Below is a small trained network, with its code and all its weights. Each question gives an input and a class and asks what happens when units are switched off, that is, made to give their printed mean instead of their output.

import numpy as np


def w(rows, s, z=0):
    codes = np.array(rows[::2]) - 128.0
    scale = np.full(codes.shape[1], s)
    scale[-1] = z or s
    return codes * scale


def f(y):
    return np.maximum(y, 0)


def log_softmax(a):
    a = a - a.max(-1, keepdims=True)
    return a - np.log(np.exp(a).sum(-1, keepdims=True))


def net(x, mask):
    res = np.array(x, float).reshape(1, 3) / 4 @ E
    y = f(res @ A[0][:, :-1].T + A[0][:, -1])
    res = res + np.where(mask, y, B[0][:, -1]) @ B[0][:, :-1]
    return log_softmax(res[-1] @ U[:, :-1].T + U[:, -1])


A, B = {}, {}
E = w([
[127,198,137,60,149,186,89],'x0',
[4,43,103,95,163,78,146],'x1',
[130,156,243,86,88,137,208],'x2',
],0.016)
A[0] = w([
[76,161,131,71,204,116,93,132],'N1',
[157,213,199,56,111,207,57,223],'N2',
[229,201,115,163,67,71,104,123],'N3',
[86,82,58,87,92,30,113,161],'N4',
[143,190,95,77,174,226,23,254],'N5',
[224,106,177,251,36,165,159,163],'N6',
[190,66,64,224,155,66,55,219],'N7',
],0.011,0.0037)
B[0] = w([
[172,122,152,128,73,109,156,180],'N1',
[246,206,169,101,118,107,164,255],'N2',
[158,107,136,164,72,192,193,225],'N3',
[127,71,109,166,110,126,123,223],'N4',
[118,163,124,67,100,180,147,242],'N5',
[111,70,133,75,88,240,112,248],'N6',
[61,114,190,113,115,107,6,251],'N7',
],0.014,0.019)
U = w([
[168,135,119,136,73,170,184,144],'0',
[147,179,196,143,123,67,150,47],'1',
[154,122,91,163,147,150,154,32],'2',
[155,162,105,157,197,137,154,41],'3',
[123,76,98,250,129,61,111,195],'4',
[62,81,170,99,95,136,132,254],'5',
[183,229,121,96,119,113,142,112],'6',
],0.015,0.0052)

Each question gives the input, the list of numbers given to net, and the class t.
The units are the neurons (one row each of A and B). Each row of codes is followed by its name. A weight is (code - 128) times the scale printed after its matrix; where a second scale follows, it is the last column's (A, B and U).
mask holds one flag per neuron, in row order. A switched-off neuron (its flag False) gives its mean, the last column of its row in B, instead of its output. The means were averaged over made-up inputs and are rounded, as every weight is.
A unit's drop is (log p(t) with every unit on - log p(t) with that unit switched off) / (log p(t) with every unit on - log p(t) with every unit switched off).
The circuit of an input: a set's keep is (log p(t) with only the set's units on - log p(t) with every unit switched off) / (log p(t) with every unit on - log p(t) with every unit switched off). Starting from all 7 units, units are removed one at a time, each time the one whose removal leaves the highest keep (on an exact tie, the one counted first), for as long as the keep stays at least 0.8.
units of the circuit, in order: the units of the circuit, biggest drop first
k most important neurons: the k neurons with the biggest drops, biggest first
drop when u is switched off: that unit's drop, to one decimal
input [3,-4,-3], class 6: 2 most important neurons => N2, N4
input [1,5,-3], class 4: units of the circuit, in order => N6, N5
input [7,-4,7], class 6: units of the circuit, in order => N2
input [-5,5,-5], class 4: 3 most important neurons => N6, N4, N5
input [-3,0,-4], class 4: units of the circuit, in order => N6, N5
input [-6,-6,0], class 5: 2 most important neurons => N2, N7
input [-4,0,-4], class 4: units of the circuit, in order => N5, N6
input [7,8,5], class 1: 3 most important neurons => N6, N3, N5
input [5,7,6], class 1: 2 most important neurons => N6, N3
input [6,7,6], class 1: 3 most important neurons => N6, N5, N3
input [1,-2,-3], class 6: 2 most important neurons => N6, N4
input [2,-4,-8], class 5: 2 most important neurons => N7, N2
input [-4,1,-8], class 4: drop when N6 is switched off => 0.7
input [-8,-8,-7], class 5: units of the circuit, in order => N7
input [-6,3,-6], class 4: drop when N5 is switched off => 0.1
input [1,0,-5], class 5: drop when N2 is switched off => 0.2
input [-3,2,-5], class 4: drop when N5 is switched off => 0.3
